Each row is followed by its group and then its class within the group.
[-14  -3   9   2 -16  15  18  22  -7   0   4   1 -13 -11  14  28   3 -51
  12  18 -12 -21 -10  -1  52  25   8  -6  19  -8   5  15  28   3  -6 -15
   5 -20  12  17 -18  44  -2  59  -7  63 -21  -3 -18   5  11 -11  27  -2
  -6   3  -7  11 -11   4  52 -14 -11   6 -11   8 -15   2  13]  Q509.Q347
[-35  -4  11  16  -5  16  27  11  11   0  -1  10 -17 -26 -19  15  -6  -6
   1   1 -33  -9 -13  -5  32  12  -8   6   1 -11   5 -28   4 -23   1   9
  -4 -25  12   6 -17   2   5 -19   7   8   3   7   4 -16 -20 -15   2  19
  17  -2  -1  20 -23   0   3  -6   5   1   4  -6  34   2   3]  Q356.Q115
[-54  11  23 -14 -19 -11   3  -4 -19  -6  -1 -26   8  -5   4 -18  -5   8
  10  -2  -7 -15 -12  -9 -20 -15  -9   0   2  -5 -11  -8   6  12   4  -3
   7  14 -16 -13   2 -42 -10  69   7 -48  -5  -7   5  24 -20  -6  21  -5
  -8  -1   8   2  -4 -28 -38   8   8  -3 -17 -10  -1 -16  11]  Q874.Q302
[ -7  -5   7   7  -9 -31   1   2  -3  10   0 -62  18   8  -1  -5  13  12
  -1  11 -25 -18   6   5  28   8  -4  -4  -8  -2  12  30  -4   1  -6  15
  12 -13   7   4   1  -2  -2 -33  -4  84  12  11   1  -3 -14  -2  -6  -3
  12   6   8   9 -15  -1  55 -18   4  -1 -27   1  -4  -9   5]  Q356.Q110
[ 23  11   3   0   8  15  12  -2  -9   2   0   7   0  -2  12  10  15  -3
 -11  -9 -17  -8  16  -6  28  -4  -4  22  20  -9  -5   2  25  16  -2 -29
  -1  32   1  -2  10 -32  14 -15   6 -21  -9  -3   1  13 -13 -18   3  17
   3  -1  -3  14  42   3 -50   2  35   8   6   6 -14   3  13]  Q874.Q93
[-37   7  -7  -3   4 -44  13   4  20  -2  10   3   1   3 -14  22  -8   7
   4   0 -29  -5   1 -13  18   1 -47 -10   4   2   4  -1  -4 -13   9  19
  -6 -40 -13   9  -5   7   0   9  10  15  -1   7  -9 -31 -16   4  33 -11
   6  -2  10  19  -9  -7  86 -13  -1 -10 -10 -12  10  -5  36]  Q356.Q110
[-46  -2  -5  10 -13  28  -2  -8  -9   2 -21  14  28 -12  -5  15   5 -16
  -7  32 -15  -1 -10 -10  13   6  -7  43  12   9  -5  14   5   7  -7 -12
 -16   4  16   0  -6  49  -4  45  -3 -16 -17   8 -20   1 -17  -8  -1  86
  15   3  -8  11 -26  -5  60 -32  18  10  -9   1  -1   4   5]  Q509.Q347
[-10  21 -26  13  13  17  30 -10 -12  -3 -24  13  14 -20  -9  20   5  -2
 -22   7 -52   1  -5  -4  27  44  -6  -6   0   3   3   6  -4   7   2   2
   7 -19  -9   6 -11  17  -7 -65   8  67  -6  -3  12  16   2 -16   4 -12
  22   4   9  26 -27 -14  47 -10  16  19  13  12  -7 -12  16]  Q356.Q115
[-39  -7   3  23  -3 -42  14  12  14   6   8  10  -1   0 -28  19  -5   7
 -10   0 -13 -14  -5 -10  20  -8 -13  -8 -15   6  -5  -9 -14 -15  -7  18
  11 -38 -13   0 -50  17   2  -6   3  49  -3  10   4  -5   5  -2  -5  -7
  23  -2  12   2 -17  -1  79  -5   9 -15   5   0  -4 -12   8]  Q356.Q110
[ 39  12   0   7   7  38   3   2 -13  -4  -3  21 -10   7 -14 -10  41  10
   3 -16  10 -28  10  18 -32  17  11  12 -17  -1  -1  19  13 -14  -6 -30
   1  15  -8 -18   6 -15 -13 -50   2  32  -7   2   0 -14   4   8 -16  -1
 -28   0 -17  -1  10  -2 -86   3 -20 -17  11  23  -3   5  -7]  Q170.Q796
[ 52  15   3  -1  20  67   6  -5  -4   0 -20  33  -7  -4  -2   7  41  -5
   0  -4  -7 -30   2  23 -13  17  11  14  -4  -1   7  35  25 -21  -2 -27
  -3  12   2 -17 -10 -18 -24 -86   1  57  10   8 -18 -12 -11 -11  17   7
  12   6  -2  -3  17   2 -86   4 -15   6   1  18 -15   1 -13]  Q170.Q796
[-54  12   3  19 -23 -10  31  25  20  -2  19   9   5  -3 -15  13 -15  12
 -14  14  -3   1 -19 -13  16 -25 -13   7 -15  -1  -5  -7  -5  -7  -1  25
   8 -54 -14  15  -9  34  -1  -5  -3  51   7   4  -4  -6 -18   0   1  -5
  -4   6  13   9 -16  -5  86 -13  13  15  -8  -3   8 -14   6]  Q356.Q110
[-20  -7   3  -8  -7 -18  20   7  -6   4  -4  -5 -11  -5  -7  12   4  -2
   8 -16 -20 -13   4  -2  32   8 -17 -34   8  -4 -16   2  11  11  -3 -10
  17  -7   3  -4 -12 -26  -2  79   4 -28 -17   5  -7  23 -16 -12  42  -1
   1  -5 -14  25 -14  -7 -67  -2 -12   7   2  -5 -11   6  -5]  Q874.Q302
[ -1  -1   9  -7 -38  16   1   6   2  -2 -13   6  18   3   4  11  24  -6
  24 -36 -36   1  -3   9   9  19 -12   3  10   1   0  -6  11  10 -11  -9
  16  35 -20   2  25   1  14  20   6 -86   0   0  14  29 -38 -11   6  11
   4   1 -17  13 -17 -10 -52   4  15  20  -2 -11  -7 -11   8]  Q874.Q93
[-47   7  -2  16 -14   8  16   4  -2 -10  37  -6  -8   2   0  16   4 -23
   3  32  26  -7  -1 -19  32 -13 -24   2  -3   2   2  16  14   2  -2   1
  39 -26   3   3  -2  52   2  61  -1  57 -24   7 -10  10  -5  -8  15 -11
   6  15  22  -4 -13 -12  29 -13   0  -1   5  10  -4  16  13]  Q509.Q347
[-55  10   2   8 -10  19  -5  -7 -12  12  15  -4 -28   2   1  15   5 -19
 -12  31  12  16 -43   0 -12 -13   5  -6   2   1   0  10   4   9  -2  24
  -5 -28 -13   9  -6  49 -14  29   5 -25 -11  -5  -5  19  11   4  14 -13
   0   2   9  11 -17 -17 -15  11  -2   4   8  -4   4  -4   3]  Q509.Q897
[ 44  16  -1  -7   2  66  16   9 -10  11  -6  37  15  -1  -3  18  20  17
   4   2  -9 -22  24  25  -8  33   5  11  -3  -5  12  13  18   0   8 -23
  -1  37  -3  -3 -14   5  -8 -20 -12  73  27   4   2 -12  18   2   7  10
  -8  19   3  -5  31   5 -29  -2 -23   7  -7  34  -3  -1  -2]  Q170.Q796
[-61  14  20  33  12  35   1  -1  -6  -8  12  27  -8 -13  14  22   5 -11
   5  25  -3 -18  -4  -6  31   8  -4  10  36   3  -7  16   6  -5   0  -9
 -11  -9 -15  19 -18  44 -15  45  -4  44  -8 -10 -15  -3 -30   1  10  26
   3  10   1   5  -4 -11  85 -14   1  23   3  -4  -4  -6   5]  Q509.Q347
[-29  -3  16  18  -3 -16  10  10   9   6   2   6   2 -15  -6   2  13   3
  -4   2 -15  14   0 -21  32   8   2 -22  -4   2  22  -8   2   4   7   5
  -4 -29  -3   8  -7   8 -22   2  19  18  -3   4   3   5   2   3  -8  14
  24   0  -9  29 -11   5  67   1  -4  -4  -3  11  -5   3  13]  Q356.Q110
[-18  -4   5 -37  -3  -7 -13  10  -5   6  -1  35   4   3  -3 -10  18  24
   4  -9 -14   0 -18  18   1  13 -14   5   2   5  -4   3  -4  16  -6 -25
  10  31   2 -11 -13 -41   7  86  19 -28   2   3   4  10 -27 -26   6  -9
   1  -4  -7   4 -13 -17 -26  -4   1  10   1  -4  -4 -31   4]  Q874.Q302
[ 57  14  14  -6  14  43   9   7  -8   5  -3  20  -7  -6  -3 -17  25   8
  -3  -7  -8 -19 -25  30 -29  37  21   8  -8   3  16  13 -11  11  -6 -19
   7  32  -5  -1  -6  -2   1 -36   6  45  -8   5   5 -15   4 -10   6   2
  -6  11 -13  -8  24 -23 -50   9  -5  19 -16  10  -6 -18 -11]  Q170.Q796
[-36   6  -8   8 -16   1   4  21  -6 -22  10   7   2   5  -5   3  -2  -5
 -31  33   1   1 -20  -5 -13  -6   3   0  -2  -7  -4  12   1 -33   1 -15
  11 -20  15  12 -13  53  -3   3  -2  43  -4 -12 -14   0  16   4  10 -17
 -12  -4   2   3 -11 -10  50  -6  -4  -4  -3  -4  25 -26  -1]  Q509.Q897
[-10  10  12 -15  11   8  19 -12 -16  -6 -25  -7 -16  -6   8  16   0  -7
  11 -14 -25  -8  68   3  45  54 -20   4   7   2  -4  -5  -3  16   3 -25
   5   3 -21   0  66 -43 -17  52   6 -63   4   6   2  27  -7 -16  26   5
   3  -2  -7  25  -6 -12 -45 -12  14   8   2  -5 -12  11  16]  Q874.Q302
[-12  20  -3 -13  -3   0  -6  -2   4   3 -17  -3   0   0   7 -10  33   8
   2 -23 -27  -7  -1 -10 -15  -7 -12  12  -4   9  -6 -22  11  21  -5 -20
  14  35   0 -17   2 -32  -7  31  13 -86  -8  -4   1  27 -35  -2  18   6
  -4  -6 -19  11 -13  -6 -86   7   6  34 -18 -25 -13   2  -7]  Q874.Q93
[ 86   4 -27  16  15  58  86   7 -17  -6 -47  71   8 -15   7  27  78 -21
   4  10 -40 -15  14  50  75  84 -20  20   2 -21  10  24   1   7  -3 -68
   6  14  32 -11  -2  22   8 -86 -11  86 -26   7  -7 -37 -11 -12  14   9
  25   0 -35  26  -6  22  -7 -27   5  11  -9  30 -18  -3   6]  Q170.Q796
[ -4  -5   1   3  -5   0  21  11   0   1  -2  -6  19  -9 -10  12  15   6
   3   8 -37 -14  -4   1  32   8 -15  -5  16  -5   7   0  17   7  -9  14
  23  -8   3  -6  11 -13   4 -10  -3  35  10  -7   5 -10 -33 -15   7 -16
   0  -1 -19   7 -22  16  -1 -17   7   3   0  -8   1  -5   5]  Q356.Q115
[ -7   1  -2   9  12  14  13  10  13   1  -2   7   4  -4  -3  15  17   9
 -21 -10 -32 -17  -4  -2  29  26  -4  10   2  -7   8 -12  17 -10   4  -7
   8  -6  -6   1   8   4   3 -31   9   5   0  23   3  -5 -35 -19   1   3
  13  -4  -7  16   1   5  -1  -3   6  -3   1  -4  -6  -5   6]  Q356.Q115
[  7   3   1  12  10   1  33  -3 -12   5 -25  11  12   3   6  13  27 -13
   4 -13 -35 -12  11   3  60  35 -17   9   9   5   0   4  17  18   0  13
  22   9   2 -16   7 -41   0  13   0 -50  -9  18  18  29  -7  -1  19 -11
   8  -1 -15  32 -19   1 -86 -17  -4   0  -1 -39 -26   0   6]  Q874.Q302
[-26   3  10  20 -13   9   0   0 -13  -6  18  10  -1  -2  10  12  -3 -24
   3  25  -8  -4 -24  -3  14   8 -14   0  -3   4  -9  13  -9   5  -2   4
 -10 -11   6  12 -11  41 -16 -15   9  52  -9  -2 -23  16  12  -6  10   1
   3   5  18   6 -22  -5  65  -6   1   5  13   6  -3  -8  10]  Q509.Q897
[-20   8   7 -25 -18   2   6   1 -15   3 -14   5   3  -5  -1  -5   3   6
 -17 -12 -15  -8 -25  -2 -14  -5 -17  15  -3   2  -6 -17  15   5  -8 -24
   9  13  -4 -11   0 -36 -20  51   3 -29   0  -1  11  -6 -23 -17  45   0
   3   0 -14  25 -28 -10 -40   5  -5   6  -7 -39  -9 -15   3]  Q874.Q302
[ -4  -6  13  18 -12 -20   8   7  -2  -5 -11  19   5   0 -16  14   1  -6
 -40  -5 -18  -6  -1 -21  16   6   6  -3  -9   2   4  -2  14 -12   1  14
   6 -26  -3   9  -2  -5   2 -54  -4  59   4  18   8 -11  13 -16   4  -2
  11  -5 -10   5   1  -4   9 -11  13   4  -3  -3   7   0   4]  Q356.Q115
[-42   0   5  19 -18 -17  -2   5  15  -1   8 -11   4 -10  -3  10  -8   8
  -2  -1   2   3 -13 -24  10  -4   1 -41 -11  -1   1 -15  -7  -2   3  14
   8 -32   0  12 -24   7  -6  -9  -3  53  15  10   6  -1  -3 -24  14   8
 -13   4  14   4   1   1  20  -2  -7   2  -7  -3  14   7 -11]  Q356.Q115
[-50 -13  -7  22   7  12  23  -1   6   0   6   6  -2  -5   5  15   5   8
   4   1 -29  -2 -39 -24  28   6 -18   2   3  -1   9 -19 -10  -1   0   7
  -8 -24 -11   1  -8 -21  16 -56  -5  16   9  -6  -2 -13 -40 -19   2   6
  14   3   1  20 -16   1  48 -13 -15  -1  -9   7  23 -31  20]  Q356.Q115
[-27   8  -9   3   5  30  15  16   0 -11  32   1  -1   4  -4  14   2 -23
  14  24  -7  33 -15  -3  37  38 -10  10   5  -4 -12  27  25  12  -1   6
   1 -16  11   2  -8  47  -3  32   5  34 -19  -3 -30   6  -1 -17   8  -3
  -3   1 -22  17 -13  -4  17  -5   6  -1  11   3   1 -16   5]  Q509.Q347
[ -4   7   2   5  -3  25  28   3 -13 -16   1   5  -8   6  15  19  11 -45
  -4  26  -8  -2 -22   1  19  36   3  10   1 -10 -18  16  13  11  -1  13
   8   5 -12  19  -4  46 -22 -19   0  23 -27  -2 -15  18  20 -21   9  -8
   2   3  -9   9 -23  -2 -64 -16   8  11  20  -2   2 -10   1]  Q509.Q897

Each row is followed by its group and then its class within the group.
[  4 -13  -3  -1   1  -1   4   8   0   2  24  -5   6   5 -19   9   2  -7
   3   3  -4   7   3   7   4  -2 -14 -16 -14   3   1  -2 -18 -11   4  -3
   7   3   5   1  -6 -38   3   8  -5  11   5   3 -17  -3 -11 -10 -11   1
  13 -12 -18 -21 -16  18  -1  -2   9  -4  12   2  12 -15   7]  Q958.(22)
[ 11   0   9  -7   0  -1   2  19  16  -7  21  -9  17   7 -16   7  -6  -1
   5   4  -4   2  -8   1  -3  -3 -17 -17 -15  -4   4   4 -14 -16  -5  -1
   4   0   6  -1   1 -26  -1   3   6   9   9   6 -27   6  -6  -7 -11   9
  18  -6 -22 -32 -17  16   6   5   3  -5   8   1   7 -21   9]  Q958.(22)
[  9   1   5 -11   7   2  -1   3 -23 -20  22  -2   3  10 -24  10   2  16
   5  15  10  11 -11   1  -1  -2 -15 -18  -7  18  13  22 -26  11  -9   8
   8 -15  11   0  -7 -23  10  12  -2   8  20  -3 -11  13 -14  -5 -14  10
   9  -9  -3 -12 -28   7   2   9  -4  -7   0   7  13  -7  21]  Q958.(22)
[ 23  19   6 -22   2 -11  -9  13   5   0   7 -15   5  16  -8   3  -3  13
   4  -4   9   4  -2   0 -11   9 -10  -4  -1 -18   5  -3 -20   0  -6 -12
   2  -2 -11  -1  15  -1  -2 -21   5   5  -3   5   2  32  -2  -4  -2  -7
  20  -9  -4 -10  -8  12  -1   7  -7   0  -5  16 -27   7 -22]  Q716.(6)
[  8  11  22  -6   4  -4 -12   7   7  -4  12  -8  -4  11 -18  14   0 -16
   5  11  10  22   6   1   5  -2 -12  -6   0   5   3  17 -14 -18   3 -13
   3   5 -10  11   6  -9  -5   7  -7 -12  41   9 -13   8  -8   0 -15 -18
  17  -3   2 -29  -3   0   8   4 -12  -9  -5  15  10   2  11]  Q716.(6)
